Here is a tiny trained network, its code and every weight. The questions are about switching its units off for an input and a class, where a switched-off unit gives its printed mean instead of its output.

import numpy as np


def w(rows, s, z=0):
    codes = np.array(rows[::2]) - 128.0
    scale = np.full(codes.shape[1], s)
    scale[-1] = z or s
    return codes * scale


def f(y):
    return y / 2 * (1 + np.tanh(0.7978845608 * (y + 0.044715 * y**3)))


def log_softmax(a):
    a = a - a.max(-1, keepdims=True)
    return a - np.log(np.exp(a).sum(-1, keepdims=True))


def net(x, mask):
    res = np.array(x, float).reshape(1, 6) / 4 @ E
    y = f(res @ A[0][:, :-1].T + A[0][:, -1])
    res = res + np.where(mask, y, B[0][:, -1]) @ B[0][:, :-1]
    return log_softmax(res[-1] @ U[:, :-1].T + U[:, -1])


A, B = {}, {}
E = w([
[112,83,109,86,69,99,158,163,176,137],'x0',
[151,128,99,112,72,105,131,135,122,162],'x1',
[161,97,127,171,106,228,152,158,93,133],'x2',
[186,172,147,84,73,161,197,108,153,107],'x3',
[10,109,186,168,175,155,134,116,137,52],'x4',
[147,86,105,83,134,166,131,113,109,125],'x5',
],0.012)
A[0] = w([
[161,161,21,116,145,85,125,58,109,162,178],'n1',
[58,186,60,193,164,164,115,166,110,147,132],'n2',
[236,73,44,134,171,110,66,145,163,223,245],'n3',
[158,151,209,139,120,43,216,147,163,16,247],'n4',
[76,137,146,123,121,122,76,222,110,154,121],'n5',
[157,123,92,122,85,132,176,128,59,205,183],'n6',
[101,93,178,179,123,164,9,120,160,178,206],'n7',
[93,114,177,117,103,140,171,92,128,33,185],'n8',
[127,78,118,133,107,118,112,55,151,117,13],'n9',
[174,176,251,77,167,145,129,129,175,83,179],'n10',
[141,159,171,141,64,86,2,169,218,93,89],'n11',
[109,76,10,202,189,138,102,187,43,150,155],'n12',
[112,90,23,115,139,96,203,83,92,187,93],'n13',
[188,68,4,61,134,150,89,56,108,147,255],'n14',
[137,104,104,24,66,72,101,74,109,205,252],'n15',
],0.0067,0.0025)
B[0] = w([
[150,156,183,110,84,55,100,136,95,140,199],'n1',
[126,43,87,128,142,59,79,185,118,174,187],'n2',
[213,59,166,69,107,63,45,184,129,173,252],'n3',
[94,151,96,210,80,176,213,80,191,110,233],'n4',
[145,145,51,165,155,95,126,89,76,183,165],'n5',
[159,156,90,94,83,74,132,147,185,91,203],'n6',
[114,58,73,118,164,23,104,221,63,184,203],'n7',
[47,137,66,85,183,192,221,78,158,125,213],'n8',
[98,108,170,57,145,143,165,126,167,133,123],'n9',
[67,154,113,122,145,133,153,43,151,100,200],'n10',
[146,140,140,170,177,161,198,163,125,128,172],'n11',
[145,111,156,97,109,88,82,214,106,135,225],'n12',
[187,128,71,56,161,104,58,88,105,110,165],'n13',
[192,150,217,92,93,81,58,153,102,124,241],'n14',
[178,116,254,88,89,128,85,159,147,136,253],'n15',
],0.0075,0.0077)
U = w([
[78,101,113,186,178,83,102,154,35,136,8],'0',
[70,140,143,132,137,157,149,2,207,75,189],'1',
[201,86,146,72,122,76,69,120,60,134,253],'2',
],0.008,0.0012)

Each question gives the input, the list of numbers given to net, and the class t.
The units are the neurons (one row each of A and B). Each row of codes is followed by its name. A weight is (code - 128) times the scale printed after its matrix; where a second scale follows, it is the last column's (A, B and U).
mask holds one flag per neuron, in row order. A switched-off neuron (its flag False) gives its mean, the last column of its row in B, instead of its output. The means were averaged over made-up inputs and are rounded, as every weight is.
A unit's drop is (log p(t) with every unit on - log p(t) with that unit switched off) / (log p(t) with every unit on - log p(t) with every unit switched off).
The circuit of an input: a set's keep is (log p(t) with only the set's units on - log p(t) with every unit switched off) / (log p(t) with every unit on - log p(t) with every unit switched off). Starting from the 12 units with the biggest drops (on a tie, the unit counted first), units are removed one at a time, each time the one whose removal leaves the highest keep (on an exact tie, the one counted first), for as long as the keep stays at least 0.8.
units of the circuit, in order: the units of the circuit, biggest drop first
top k neurons: the k neurons with the biggest drops, biggest first
drop of u: that unit's drop, to one decimal
input [-5,-3,-3,-3,-1,-1], class 0: units of the circuit, in order => (n15, n14)
input [2,-1,6,-3,-1,-8], class 0: units of the circuit, in order => (n15, n14)
input [1,3,5,-2,4,3], class 0: top 3 neurons => (n3, n15, n14)
input [-7,3,7,2,0,-6], class 0: units of the circuit, in order => (n3, n15)
input [8,-7,4,8,-5,-3], class 1: top neuron => (n4)
input [-1,-8,-1,0,-5,-6], class 0: units of the circuit, in order => (n15, n14)
input [8,3,-5,-5,8,5], class 1: units of the circuit, in order => (n8, n3)
input [-3,0,-1,-2,2,2], class 0: top 3 neurons => (n3, n15, n14)
input [-6,4,1,-1,3,6], class 0: top 2 neurons => (n3, n15)
input [-2,7,-3,7,-1,-4], class 1: top 2 neurons => (n4, n3)
input [6,0,8,-2,3,-3], class 0: drop of n3 => 0.1
